Below are the code and all the weights of a small trained network. Each question names an input and a class and asks about switching units off, where a switched-off unit gives its printed mean instead of its output.

import numpy as np


def w(rows, s, z=0):
    codes = np.array(rows[::2]) - 128.0
    scale = np.full(codes.shape[1], s)
    scale[-1] = z or s
    return codes * scale


def f(y):
    return np.maximum(y, 0)


def log_softmax(a):
    a = a - a.max(-1, keepdims=True)
    return a - np.log(np.exp(a).sum(-1, keepdims=True))


def net(x, mask):
    res = np.array(x, float).reshape(1, 4) / 4 @ E
    y = f(res @ A[0][:, :-1].T + A[0][:, -1])
    res = res + np.where(mask, y, B[0][:, -1]) @ B[0][:, :-1]
    return log_softmax(res[-1] @ U[:, :-1].T + U[:, -1])


A, B = {}, {}
E = w([
[198,161,254,104],'x0',
[127,130,128,127],'x1',
[52,21,180,53],'x2',
[210,110,67,24],'x3',
],0.009)
A[0] = w([
[102,57,48,109,168],'neuron 0',
[50,93,184,124,124],'neuron 1',
[57,132,147,169,173],'neuron 2',
[187,198,18,150,18],'neuron 3',
[176,188,202,199,150],'neuron 4',
[215,161,106,59,10],'neuron 5',
[70,132,25,211,44],'neuron 6',
[108,61,81,52,115],'neuron 7',
[204,116,106,98,156],'neuron 8',
[2,95,157,199,14],'neuron 9',
[148,150,189,79,139],'neuron 10',
[76,121,43,178,220],'neuron 11',
[179,120,209,74,39],'neuron 12',
[180,174,73,158,148],'neuron 13',
[164,181,194,223,150],'neuron 14',
[80,102,81,189,145],'neuron 15',
[162,190,199,180,148],'neuron 16',
[102,71,77,44,119],'neuron 17',
[75,75,213,101,9],'neuron 18',
[154,179,49,175,160],'neuron 19',
[170,129,195,84,170],'neuron 20',
[153,205,194,187,143],'neuron 21',
[147,226,198,207,150],'neuron 22',
[43,126,149,180,169],'neuron 23',
[162,119,180,62,1],'neuron 24',
],0.0078,0.0065)
B[0] = w([
[91,107,124,104,232],'neuron 0',
[159,164,158,126,193],'neuron 1',
[169,159,143,150,200],'neuron 2',
[87,168,218,27,199],'neuron 3',
[99,102,86,137,220],'neuron 4',
[227,163,94,215,176],'neuron 5',
[205,154,109,202,200],'neuron 6',
[90,106,108,116,214],'neuron 7',
[132,155,161,101,208],'neuron 8',
[100,155,190,38,187],'neuron 9',
[171,156,143,147,192],'neuron 10',
[124,149,166,88,255],'neuron 11',
[131,170,210,80,178],'neuron 12',
[155,160,153,134,210],'neuron 13',
[111,94,93,138,220],'neuron 14',
[159,166,151,130,199],'neuron 15',
[105,88,93,138,210],'neuron 16',
[75,96,107,114,217],'neuron 17',
[248,187,88,229,167],'neuron 18',
[159,161,156,140,226],'neuron 19',
[161,151,114,169,217],'neuron 20',
[101,93,94,138,211],'neuron 21',
[99,99,89,140,230],'neuron 22',
[172,167,159,142,210],'neuron 23',
[92,128,152,60,155],'neuron 24',
],0.012,0.0076)
U = w([
[202,176,110,215,255],'0',
[108,171,200,15,7],'1',
[35,3,7,121,136],'2',
],0.013,0.0005)

Each question gives the input, the list of numbers given to net, and the class t.
The units are the neurons (one row each of A and B). Each row of codes is followed by its name. A weight is (code - 128) times the scale printed after its matrix; where a second scale follows, it is the last column's (A, B and U).
mask holds one flag per neuron, in row order. A switched-off neuron (its flag False) gives its mean, the last column of its row in B, instead of its output. The means were averaged over made-up inputs and are rounded, as every weight is.
A unit's drop is (log p(t) with every unit on - log p(t) with that unit switched off) / (log p(t) with every unit on - log p(t) with every unit switched off).
top k neurons: the k neurons with the biggest drops, biggest first
drop of u: that unit's drop, to one decimal
input [-6,-1,-5,8], class 1: top neuron : [neuron 3]
input [-5,4,1,-4], class 1: top 2 neurons : [neuron 9; neuron 11]
input [-7,-4,1,-4], class 1: top 2 neurons : [neuron 9; neuron 11]
input [8,-8,1,-8], class 0: top 2 neurons : [neuron 18; neuron 23]
input [-3,4,7,1], class 2: top 4 neurons : [neuron 3; neuron 17; neuron 7; neuron 12]
input [-1,-5,8,1], class 2: top 2 neurons : [neuron 3; neuron 17]
input [8,1,-2,1], class 0: top 2 neurons : [neuron 10; neuron 20]
input [3,7,0,8], class 0: top 2 neurons : [neuron 5; neuron 3]
input [4,-8,5,-4], class 0: drop of neuron 18 : 0.2
input [8,-4,8,-4], class 0: drop of neuron 18 : 0.9
input [-6,0,7,-1], class 1: drop of neuron 9 : 0.1
input [0,3,-4,1], class 1: drop of neuron 6 : 0.6
